Below is a small trained network, with its code and all its weights. Each question gives an input and a class and asks what happens when units are switched off, that is, made to give their printed mean instead of their output.

import numpy as np


def w(rows, s, z=0):
    codes = np.array(rows[::2]) - 128.0
    scale = np.full(codes.shape[1], s)
    scale[-1] = z or s
    return codes * scale


def norm(h):
    return h / np.sqrt((h * h).mean(-1, keepdims=True) + 1e-5)


def f(y):
    return y / 2 * (1 + np.tanh(0.7978845608 * (y + 0.044715 * y**3)))


def log_softmax(a):
    a = a - a.max(-1, keepdims=True)
    return a - np.log(np.exp(a).sum(-1, keepdims=True))


def net(x, mask):
    res = np.array(x, float).reshape(1, 4) / 4 @ E
    u = 0
    for l in range(2):
        y = f(norm(res) @ A[l][:, :-1].T + A[l][:, -1])
        res = res + np.where(mask[u : u + 7], y, B[l][:, -1]) @ B[l][:, :-1]
        u += 7
    return log_softmax(norm(res)[-1] @ U[:, :-1].T + U[:, -1])


A, B = {}, {}
E = w([
[198,149,126,118,115,87,122,86,130,45,164,143],'x0',
[141,254,134,160,149,128,165,136,160,130,151,177],'x1',
[116,141,112,85,181,124,84,70,118,153,141,118],'x2',
[128,127,128,130,129,130,128,127,128,128,128,127],'x3',
],0.0094)
A[0] = w([
[144,52,132,87,163,104,109,75,116,147,108,141,99],'0.n1',
[63,48,110,134,131,153,138,177,117,246,131,118,185],'0.n2',
[170,72,141,115,130,93,117,96,130,56,116,156,124],'0.n3',
[81,188,140,173,163,149,151,164,135,255,110,147,98],'0.n4',
[146,41,149,182,36,126,165,218,127,67,116,126,175],'0.n5',
[130,208,102,145,133,133,155,132,117,99,145,131,3],'0.n6',
[134,148,130,204,42,139,218,223,143,105,123,142,175],'0.n7',
],0.009,0.0027)
B[0] = w([
[60,138,135,141,174,172,48,156,104,99,185,103,185],'0.n1',
[166,173,221,177,167,103,124,111,161,126,63,190,249],'0.n2',
[157,84,63,106,79,140,155,115,138,130,117,78,185],'0.n3',
[60,90,57,81,107,157,133,150,97,153,198,90,232],'0.n4',
[144,199,68,81,67,87,254,128,164,189,159,170,245],'0.n5',
[159,106,165,110,124,73,123,82,174,151,66,137,174],'0.n6',
[104,35,190,216,158,199,49,195,48,58,99,102,250],'0.n7',
],0.0086,0.011)
A[1] = w([
[245,171,254,237,116,73,196,151,151,89,6,230,117],'1.n1',
[87,207,104,109,149,139,228,147,109,238,132,193,75],'1.n2',
[79,197,66,91,212,138,118,90,111,248,108,105,72],'1.n3',
[200,182,227,129,228,72,70,12,167,135,35,186,5],'1.n4',
[126,226,108,123,203,98,92,65,164,154,133,133,132],'1.n5',
[221,202,61,101,89,54,206,98,114,99,155,152,154],'1.n6',
[178,83,89,118,138,132,76,86,64,28,166,91,138],'1.n7',
],0.0097,0.0016)
B[1] = w([
[154,183,117,41,176,57,57,1,203,149,132,107,253],'1.n1',
[183,128,124,109,130,98,69,75,146,59,139,96,186],'1.n2',
[164,136,91,125,76,117,220,145,115,132,134,154,178],'1.n3',
[102,75,145,216,92,196,152,251,57,82,129,126,205],'1.n4',
[87,71,151,156,134,167,113,161,114,149,98,114,171],'1.n5',
[57,104,117,141,149,186,137,175,73,161,152,133,189],'1.n6',
[180,193,185,132,136,59,120,92,198,127,81,160,174],'1.n7',
],0.0094,0.016)
U = w([
[196,161,145,100,136,28,56,67,209,113,102,107,198],'0',
[79,85,169,236,169,185,93,236,58,134,96,132,156],'1',
[151,125,1,82,54,108,244,144,110,179,178,125,3],'2',
],0.0078,0.0013)

Each question gives the input, the list of numbers given to net, and the class t.
The units are the neurons (one row each of A and B). Each row of codes is followed by its name. A weight is (code - 128) times the scale printed after its matrix; where a second scale follows, it is the last column's (A, B and U).
mask holds one flag per neuron, layer by layer. A switched-off neuron (its flag False) gives its mean, the last column of its row in B, instead of its output. The means were averaged over made-up inputs and are rounded, as every weight is.
A unit's drop is (log p(t) with every unit on - log p(t) with that unit switched off) / (log p(t) with every unit on - log p(t) with every unit switched off).
The circuit of an input: a set's keep is (log p(t) with only the set's units on - log p(t) with every unit switched off) / (log p(t) with every unit on - log p(t) with every unit switched off). Starting from the 12 units with the biggest drops (on a tie, the unit counted first), units are removed one at a time, each time the one whose removal leaves the highest keep (on an exact tie, the one counted first), for as long as the keep stays at least 0.8.
units of the circuit, in order: the units of the circuit, biggest drop first
unit that matters most: the unit with the biggest drop
top k neurons: the k neurons with the biggest drops, biggest first
top k neurons in layer l: the k neurons of layer l with the biggest drops, biggest first
drop when u is switched off: that unit's drop, to one decimal
input [0,-2,-7,6], class 0: units of the circuit, in order : (0.n4; 1.n1; 0.n7; 0.n5)
input [0,2,6,8], class 2: top 2 neurons in layer 0 : (0.n7; 0.n2)
input [-2,7,0,-1], class 1: units of the circuit, in order : (0.n5)
input [8,-5,0,-3], class 2: top 2 neurons : (0.n7; 1.n1)
input [5,6,2,5], class 1: top 2 neurons : (1.n4; 0.n7)
input [-6,0,-8,-5], class 0: top 2 neurons : (0.n2; 0.n5)
input [-6,-2,-1,0], class 0: units of the circuit, in order : (0.n2; 1.n1)
input [-1,1,6,-8], class 2: top 3 neurons : (0.n7; 1.n3; 0.n2)
input [-4,-1,-7,5], class 0: top 3 neurons : (0.n2; 0.n5; 1.n1)
input [-6,-6,-2,2], class 0: units of the circuit, in order : (1.n1; 0.n2)
input [-8,4,2,6], class 2: top 2 neurons in layer 1 : (1.n3; 1.n1)
input [0,-3,2,7], class 1: top 2 neurons : (0.n4; 0.n2)
input [3,2,4,0], class 1: top 2 neurons : (0.n4; 0.n7)
input [8,8,7,6], class 1: unit that matters most : 1.n4
input [8,0,-3,2], class 2: top 2 neurons : (0.n2; 0.n3)
input [1,-1,-7,-4], class 2: top 2 neurons in layer 0 : (0.n5; 0.n2)
input [-5,0,-4,6], class 0: top 3 neurons in layer 0 : (0.n2; 0.n5; 0.n1)
input [3,-2,-6,-2], class 2: top 2 neurons in layer 0 : (0.n5; 0.n2)
input [-3,-1,0,1], class 0: top 3 neurons : (1.n1; 0.n2; 0.n7)
input [4,-6,-8,6], class 2: units of the circuit, in order : (0.n5)
input [7,2,1,-4], class 1: top 2 neurons in layer 1 : (1.n6; 1.n4)
input [0,-1,7,1], class 1: top 2 neurons : (0.n5; 1.n1)
input [3,3,3,-1], class 1: top 2 neurons : (0.n7; 1.n4)
input [8,0,-2,0], class 2: drop when 0.n3 is switched off : 0.5
input [-4,-2,-2,-6], class 0: drop when 0.n2 is switched off : 0.2
input [-3,-4,-8,0], class 0: drop when 1.n2 is switched off : 0.0
input [-1,-5,-4,-6], class 0: drop when 0.n2 is switched off : 0.1
input [2,-1,0,-4], class 2: unit that matters most : 0.n7
